Each row has a name. Each piece below is followed by the name of the row it came from, unless a question asks for something else. Each question is about the rows just above it.

[ 3.91  2.09  3.91  3.99  1.74 -2.04  3.91  3.91 -3.15] : Fet
[ 3.69 -0.61  2.52  0.70  2.23  4.21  4.18  4.17  5.95] : paket
[ 0.43 -0.11  6.82 -1.74  3.80 -2.78 -6.68  2.98  1.60] : fafe
[ 6.82 -1.75  3.80 -2.78 -6.68  2.98  1.60 -6.44  1.20] : keni
[-1.55  0.96  5.65  3.39  1.77 -0.90  3.55 -9.00 -3.51] : Mapo
asked: [4.17 5.95] : paket
Where do [ 6.82 -1.74  3.80 -2.78 -6.68  2.98  1.60] appear? : fafe
[ 6.82 -1.75  3.80 -2.78 -6.68  2.98] is in which row? : keni
Repeated in Fet: : [3.91]
Give the next 3 entries after [-0.61  2.52  0.70  2.23]. : [4.21 4.18 4.17]
Give the next 3 entries after [3.91 2.09 3.91 3.99]. : [ 1.74 -2.04  3.91]

[ 2.24 -1.76  1.17 -3.70 -1.41 -5.32  0.03 -1.66  0.21 -6.59  1.65  2.42
  4.32  2.61  0.67  3.63  1.15 -3.56 -0.36  1.93 -1.81 -1.18 -1.56  4.00
  1.59 -2.69  2.03  0.80 -2.04 -2.28  4.78] -> mev
[ 5.38 -2.83 -3.70  4.67  1.33  0.71  1.75  0.35  0.06  0.34 -1.66 -2.24
 -2.25  0.29 -0.24 -0.87 -0.60 -5.27 -1.76 -0.84  3.96  5.72 -0.25 -4.95
 -4.34 -3.49 -0.24  1.48  0.83 -0.49  1.69] -> zit
[ 5.63 -0.24 -2.28  2.92  0.28  0.16  2.41  1.60  0.90 -0.03  0.06 -1.87
 -1.99  0.08  2.64  1.80  3.12 -6.58 -1.09 -0.35  3.06  7.02 -2.13 -4.30
 -2.07 -2.42 -1.17 -1.43 -0.60  0.10  3.63] -> daseb
[ 5.27  0.79 -0.90  2.10  3.38 -0.45 -1.07  5.57  0.59  0.30  2.07 -1.23
  0.15 -1.08  2.39  6.04  3.89 -3.22 -1.10 -1.34  0.47  2.36 -5.28 -0.26
 -3.00 -0.48 -1.78 -3.73 -2.32  0.87  3.88] -> bod
The value that zit holds more than once: : [-0.24]
What are the next 3 entries after [ 5.72 -0.25]? : [-4.95 -4.34 -3.49]

[-0.41 -0.45 -0.85 -2.05  0.47 -0.19 -1.39  0.77  1.05 -2.31  0.87 -0.31
 -0.06  0.27  2.02  1.07 -0.75 -0.90  0.50] : munu
[-1.42 -1.69 -2.84 -5.26  2.50  1.70 -1.19  1.60 -0.06 -3.53  3.77  0.37
  2.08 -2.09  6.56  2.60  2.15 -2.69 -2.81] : nidub
[ 0.50 -0.72 -0.36 -0.76 -0.87  0.17 -1.10  0.04  0.03 -0.98  0.71  0.48
  0.85  0.76  0.59  2.01  1.21  0.36 -0.85] : tuk
[-1.42 -1.69 -1.42 -5.26  2.50  1.70 -1.19  1.60 -0.06 -3.53  3.77  0.37
  2.08 -2.09  6.56  1.01  2.15 -2.69 -2.81] : kage
[ 0.20 -0.68 -0.47 -1.34  1.15  0.70 -0.35 -1.39  1.30 -0.45  0.63  0.30
  0.64  1.00  1.05  1.92  0.80 -0.05 -0.29] : Duzu
[-0.54 -1.11 -1.50  0.70  1.30 -0.45  1.15 -1.34 -0.35 -1.39  0.63  0.58
  1.44 -1.26  3.44  1.85  2.01 -1.29 -2.34] : nugon
Where do [-1.42 -1.69 -1.42 -5.26  2.50  1.70 -1.19  1.60 -0.06 -3.53  3.77  0.37
  2.08 -2.09  6.56  1.01  2.15 -2.69 -2.81] appear? : kage
Give the next 3 entries after [ 1.30 -0.45  1.15 -1.34 -0.35 -1.39]. : [0.63 0.58 1.44]
The row with [-1.34  1.15  0.70 -0.35 -1.39  1.30 -0.45  0.63] is : Duzu

[-0.64 -0.78  0.04  4.99  0.81  4.20  1.92 -3.98  1.57  1.30  5.31 -0.39
  2.94  5.24 -0.99  2.09] -> Zipo
[-7.83  4.54  2.28  4.54  2.24  4.54 -2.96  4.54 -1.56  2.11  2.51 -0.32
  0.41 -6.60  1.78  4.88] -> Dador
[-7.83  1.59  2.28  4.54  2.24 -5.49 -2.96 -3.31 -0.64 -0.77  0.04  4.99
  0.81 -0.06  0.63  3.04] -> Nes
asked: [-7.83  1.59  2.28  4.54  2.24 -5.49 -2.96 -3.31 -0.64 -0.77  0.04  4.99
  0.81 -0.06  0.63  3.04] : Nes
Give the next 3 entries after [ 2.28  4.54  2.24 -5.49 -2.96 -3.31 -0.64]. : [-0.77  0.04  4.99]
[-0.64 -0.77  0.04  4.99  0.81] is in which row? : Nes
Which value appears more than once in Dador? : [4.54]
What are the next 3 entries after [-0.64 -0.78  0.04  4.99  0.81  4.20  1.92 -3.98  1.57  1.30]? : [ 5.31 -0.39  2.94]

[ 1.53  2.58 -0.42  2.08  0.33 -4.14 -0.69  0.71  0.68 -3.64] -> pazu
[ 1.53  2.58 -0.42  2.08  0.33 -4.14 -0.69  1.01 -0.95 -0.52] -> beli
[ 2.58 -0.42  2.05  0.33 -4.14 -2.06  1.23  1.47  0.04 -2.37] -> Gifir
[ 1.12  0.80  1.78 -0.15  1.10  1.78  1.78  3.56 -0.83  1.78] -> tob
[ 0.37  0.68 -0.18  1.67 -0.68 -3.56 -1.38 -5.79 -1.32  0.63] -> Zuf
The value that tob holds more than once: : [1.78]
Where do [ 1.53  2.58 -0.42  2.08  0.33 -4.14 -0.69  0.71  0.68 -3.64] appear? : pazu

[ 1.43  3.97 -3.42  6.20 -7.69 -4.19  3.84  0.82 -1.27  1.43  0.38  1.43
 -7.44  7.81 -0.08  6.33  6.33 -3.09  0.08 -5.22 -1.87 -1.69  0.82  2.04
  7.24 -7.44 -0.59 -2.90] = tigel
[ 3.59  0.29 -3.42 -2.97  2.97  0.65 -2.52  3.97 -8.80 -2.36  4.81 -0.60
  4.36 -6.41  3.14 -6.41 -3.55 -2.55  7.62 -6.41 -6.70 -3.37  5.36 -2.62
 -1.67  4.36 -2.80 -6.41] = dep
[ 3.59  0.29 -3.42 -2.97  2.97  0.65 -2.52  3.97 -8.80 -2.36  4.81 -0.60
  4.36 -6.41  3.14 -3.55 -3.55 -2.55  7.62  1.02 -6.70 -3.37  5.36 -2.62
 -4.50  4.36 -2.80  0.35] = zav
[-2.51  6.20  3.97 -3.42  0.94 -6.84  5.54 -0.88  5.40 -1.71  4.50  6.05
 -3.60  3.42 -1.58  5.48  5.48  0.97  3.46  0.77 -2.68  0.77 -5.84  1.17
  5.56 -3.60 -3.16 -1.37] = Fon
[-6.45  8.03 -3.42 -5.70  2.75 -3.42  5.25  1.37  6.60 -4.58  2.56  5.13
 -3.42 -0.35  1.31  7.44  7.44 -0.96 -3.99  1.23 -0.75  3.48  3.45 -2.13
  2.84  0.38  1.49  0.84] = Kifa
Where do [ 1.43  3.97 -3.42  6.20 -7.69 -4.19  3.84  0.82 -1.27  1.43  0.38  1.43
 -7.44  7.81 -0.08  6.33  6.33 -3.09  0.08 -5.22 -1.87 -1.69  0.82  2.04
  7.24 -7.44 -0.59 -2.90] appear? : tigel
The row with [ 3.59  0.29 -3.42 -2.97  2.97  0.65 -2.52  3.97 -8.80 -2.36  4.81 -0.60
  4.36 -6.41  3.14 -3.55 -3.55 -2.55  7.62  1.02 -6.70 -3.37  5.36 -2.62
 -4.50  4.36 -2.80  0.35] is : zav
Where do [ 1.43  3.97 -3.42  6.20] appear? : tigel

[-0.06  1.33 -3.59 -0.85  4.32  0.50 -2.29 -0.03 -4.54 -0.30  0.06  1.24
  0.62  0.07 -0.62  1.79  1.21  5.37  0.50 -1.47 -0.65  1.44 -0.54  0.02
  3.52  0.28 -3.39  1.65 -0.32 -0.07 -0.78  4.96  0.06] -> vikoz
[ 1.75 -0.24 -2.13 -0.15  3.71 -1.04 -1.10  0.31 -3.60 -1.11  0.53 -1.41
 -0.42 -0.94  0.28  1.11  1.26  7.46  0.28  3.99  0.28 -2.97 -0.25 -2.13
  1.72 -0.62  1.00  0.39 -0.78 -0.45  0.28 -4.11 -0.16] -> refib
[ 0.65  1.14 -3.75 -0.41  4.22  3.82 -1.10 -0.01 -4.67 -0.24  0.19  0.37
  0.61 -0.87  0.38  1.97  1.07  7.21 -0.49  1.27 -0.36  0.18 -0.54 -1.38
  3.58 -0.24 -3.01  1.26 -0.65 -0.03 -0.39 -1.26 -0.08] -> suvat
[-0.97  1.28 -2.85 -0.75  2.30  4.51 -2.97  0.41 -3.28 -0.39  0.08  1.62
  0.85  0.65 -1.59  0.81  1.11  0.86  1.24 -3.32 -0.70  2.09 -0.39  0.99
  2.76  0.45 -3.31  1.33 -0.26  0.68 -0.92  8.36  0.00] -> fiv
What are the next 3 entries after [-0.54 -1.38  3.58]? : [-0.24 -3.01  1.26]
Which row holds [ 0.28  3.99  0.28 -2.97 -0.25 -2.13  1.72 -0.62  1.00  0.39 -0.78]? : refib
asked: [-4.11 -0.16] : refib
Which value appears more than once in suvat? : [-0.24]
Where do [-0.06  1.33 -3.59 -0.85  4.32  0.50 -2.29 -0.03 -4.54 -0.30  0.06  1.24
  0.62  0.07 -0.62  1.79  1.21  5.37  0.50 -1.47 -0.65  1.44 -0.54  0.02
  3.52  0.28 -3.39  1.65 -0.32 -0.07 -0.78  4.96  0.06] appear? : vikoz

[ 6.88  1.80  1.41 -5.57 -6.41 -2.62  0.32 -6.41  1.65] : Kepel
[ 6.43  1.82 -2.38 -0.46  0.66 -2.58 -2.60 -5.79 -1.49] : Nas
[ 0.32  6.88 -2.62  1.41 -5.57  0.19 -5.57 -5.02 -5.57] : Turog
[ 9.15  0.24 -3.10 -5.72 -1.99 -1.94 -1.84 -5.02 -3.19] : Gemi
[ 6.43  1.82 -2.38 -0.46 -2.38 -2.05 -0.66 -5.20 -0.94] : vapeb
Where do [ 1.41 -5.57  0.19 -5.57 -5.02 -5.57] appear? : Turog
asked: [ 0.24 -3.10 -5.72 -1.99] : Gemi
The value that vapeb holds more than once: : [-2.38]
The value that Turog holds more than once: : [-5.57]
The value that Kepel holds more than once: : [-6.41]
Where do [ 6.88  1.80  1.41 -5.57 -6.41 -2.62  0.32] appear? : Kepel
The row with [ 6.43  1.82 -2.38 -0.46  0.66 -2.58 -2.60 -5.79 -1.49] is : Nas

